Below is a small trained network, with its code and all its weights. Each question gives an input and a class and asks what happens when units are switched off, that is, made to give their printed mean instead of their output.

import numpy as np


def w(rows, s, z=0):
    codes = np.array(rows[::2]) - 128.0
    scale = np.full(codes.shape[1], s)
    scale[-1] = z or s
    return codes * scale


def norm(h):
    return h / np.sqrt((h * h).mean(-1, keepdims=True) + 1e-5)


def f(y):
    return y / 2 * (1 + np.tanh(0.7978845608 * (y + 0.044715 * y**3)))


def log_softmax(a):
    a = a - a.max(-1, keepdims=True)
    return a - np.log(np.exp(a).sum(-1, keepdims=True))


def net(x, mask):
    res = np.array(x, float).reshape(1, 4) / 4 @ E
    u = 0
    for l in range(2):
        y = f(norm(res) @ A[l][:, :-1].T + A[l][:, -1])
        res = res + np.where(mask[u : u + 9], y, B[l][:, -1]) @ B[l][:, :-1]
        u += 9
    return log_softmax(norm(res)[-1] @ U[:, :-1].T + U[:, -1])


A, B = {}, {}
E = w([
[141,233,72,111],'x0',
[113,162,125,241],'x1',
[122,128,128,135],'x2',
[124,40,3,158],'x3',
],0.0045)
A[0] = w([
[100,89,85,43,79],'L0N0',
[133,113,46,121,113],'L0N1',
[168,97,82,172,179],'L0N2',
[65,39,178,120,17],'L0N3',
[124,35,206,164,250],'L0N4',
[126,183,175,137,181],'L0N5',
[108,50,82,122,138],'L0N6',
[66,35,133,161,119],'L0N7',
[3,114,191,241,101],'L0N8',
],0.0069,0.0019)
B[0] = w([
[70,138,104,116,183],'L0N0',
[93,106,149,148,182],'L0N1',
[112,193,215,156,181],'L0N2',
[193,79,141,143,169],'L0N3',
[206,210,69,171,254],'L0N4',
[3,102,88,203,188],'L0N5',
[193,122,118,230,201],'L0N6',
[232,141,253,114,198],'L0N7',
[142,120,139,72,223],'L0N8',
],0.0048,0.0032)
A[1] = w([
[91,49,131,21,131],'L1N0',
[254,92,85,145,58],'L1N1',
[134,168,94,198,183],'L1N2',
[110,53,52,115,82],'L1N3',
[111,158,228,50,254],'L1N4',
[136,179,194,228,214],'L1N5',
[81,187,47,83,194],'L1N6',
[173,74,51,216,122],'L1N7',
[193,201,73,176,146],'L1N8',
],0.0085,0.0018)
B[1] = w([
[26,94,254,88,161],'L1N0',
[121,143,131,97,209],'L1N1',
[136,43,222,100,195],'L1N2',
[93,187,136,164,149],'L1N3',
[129,186,75,172,203],'L1N4',
[79,133,104,75,254],'L1N5',
[210,111,161,125,212],'L1N6',
[42,228,103,106,213],'L1N7',
[182,119,137,100,200],'L1N8',
],0.0076,0.0056)
U = w([
[74,203,102,155,206],'0',
[100,146,182,81,181],'1',
[245,138,149,133,190],'2',
[147,161,165,84,123],'3',
[145,99,130,114,35],'4',
[143,71,115,175,3],'5',
[144,78,85,197,5],'6',
],0.012,0.0049)

Each question gives the input, the list of numbers given to net, and the class t.
The units are the neurons (one row each of A and B). Each row of codes is followed by its name. A weight is (code - 128) times the scale printed after its matrix; where a second scale follows, it is the last column's (A, B and U).
mask holds one flag per neuron, layer by layer. A switched-off neuron (its flag False) gives its mean, the last column of its row in B, instead of its output. The means were averaged over made-up inputs and are rounded, as every weight is.
A unit's drop is (log p(t) with every unit on - log p(t) with that unit switched off) / (log p(t) with every unit on - log p(t) with every unit switched off).
The circuit of an input: a set's keep is (log p(t) with only the set's units on - log p(t) with every unit switched off) / (log p(t) with every unit on - log p(t) with every unit switched off). Starting from the 12 units with the biggest drops (on a tie, the unit counted first), units are removed one at a time, each time the one whose removal leaves the highest keep (on an exact tie, the one counted first), for as long as the keep stays at least 0.8.
units of the circuit, in order: the units of the circuit, biggest drop first
k most important neurons: the k neurons with the biggest drops, biggest first
top k neurons in layer l: the k neurons of layer l with the biggest drops, biggest first
input [-1,7,6,-2], class 1: top 2 neurons in layer 1 => [L1N2, L1N5]
input [-1,2,-6,-6], class 0: 3 most important neurons => [L1N4, L0N6, L1N0]
input [4,-1,5,-8], class 0: 3 most important neurons => [L1N4, L0N4, L0N5]
input [5,-2,4,2], class 2: top neuron in layer 1 => [L1N6]
input [7,7,-7,3], class 1: units of the circuit, in order => [L1N2, L1N4]
input [-6,2,-6,7], class 0: 3 most important neurons => [L1N7, L1N6, L1N0]
input [5,2,1,-2], class 2: 4 most important neurons => [L1N6, L1N7, L1N0, L0N6]
input [6,3,4,-3], class 2: units of the circuit, in order => [L1N7, L1N8]
input [-3,7,1,-1], class 1: units of the circuit, in order => [L1N5, L1N2]
input [-7,-6,5,4], class 2: units of the circuit, in order => [L0N4, L1N5]
input [8,-3,-2,-4], class 2: units of the circuit, in order => [L1N6, L1N7, L1N0]
input [4,3,-6,5], class 3: top 2 neurons in layer 1 => [L1N2, L1N8]
input [-6,2,3,8], class 0: 4 most important neurons => [L1N7, L1N6, L1N0, L1N1]
input [8,7,-4,-2], class 2: units of the circuit, in order => [L1N7, L1N8]
input [-5,-5,4,-7], class 0: top 2 neurons in layer 1 => [L1N4, L1N2]
input [8,6,5,2], class 2: 4 most important neurons => [L1N6, L1N8, L1N0, L1N2]
input [-8,5,3,-8], class 0: 2 most important neurons => [L1N4, L1N6]
input [-7,-6,4,-8], class 0: units of the circuit, in order => [L1N4, L1N2]
input [-3,-2,8,8], class 0: units of the circuit, in order => [L1N7]
input [-4,0,-4,-4], class 0: top 3 neurons in layer 0 => [L0N6, L0N5, L0N8]
input [7,-3,-6,-2], class 2: 2 most important neurons => [L1N6, L1N7]
input [-4,8,2,2], class 1: most important neuron => [L1N5]
input [-3,2,-6,8], class 0: 2 most important neurons => [L1N7, L1N0]
input [-1,8,-5,6], class 1: top 2 neurons in layer 1 => [L1N2, L1N4]
input [-2,3,-5,-8], class 0: top 2 neurons in layer 1 => [L1N4, L1N0]
input [-5,5,-7,5], class 3: top 2 neurons in layer 0 => [L0N7, L0N5]
input [-7,0,-3,-1], class 2: most important neuron => [L0N7]
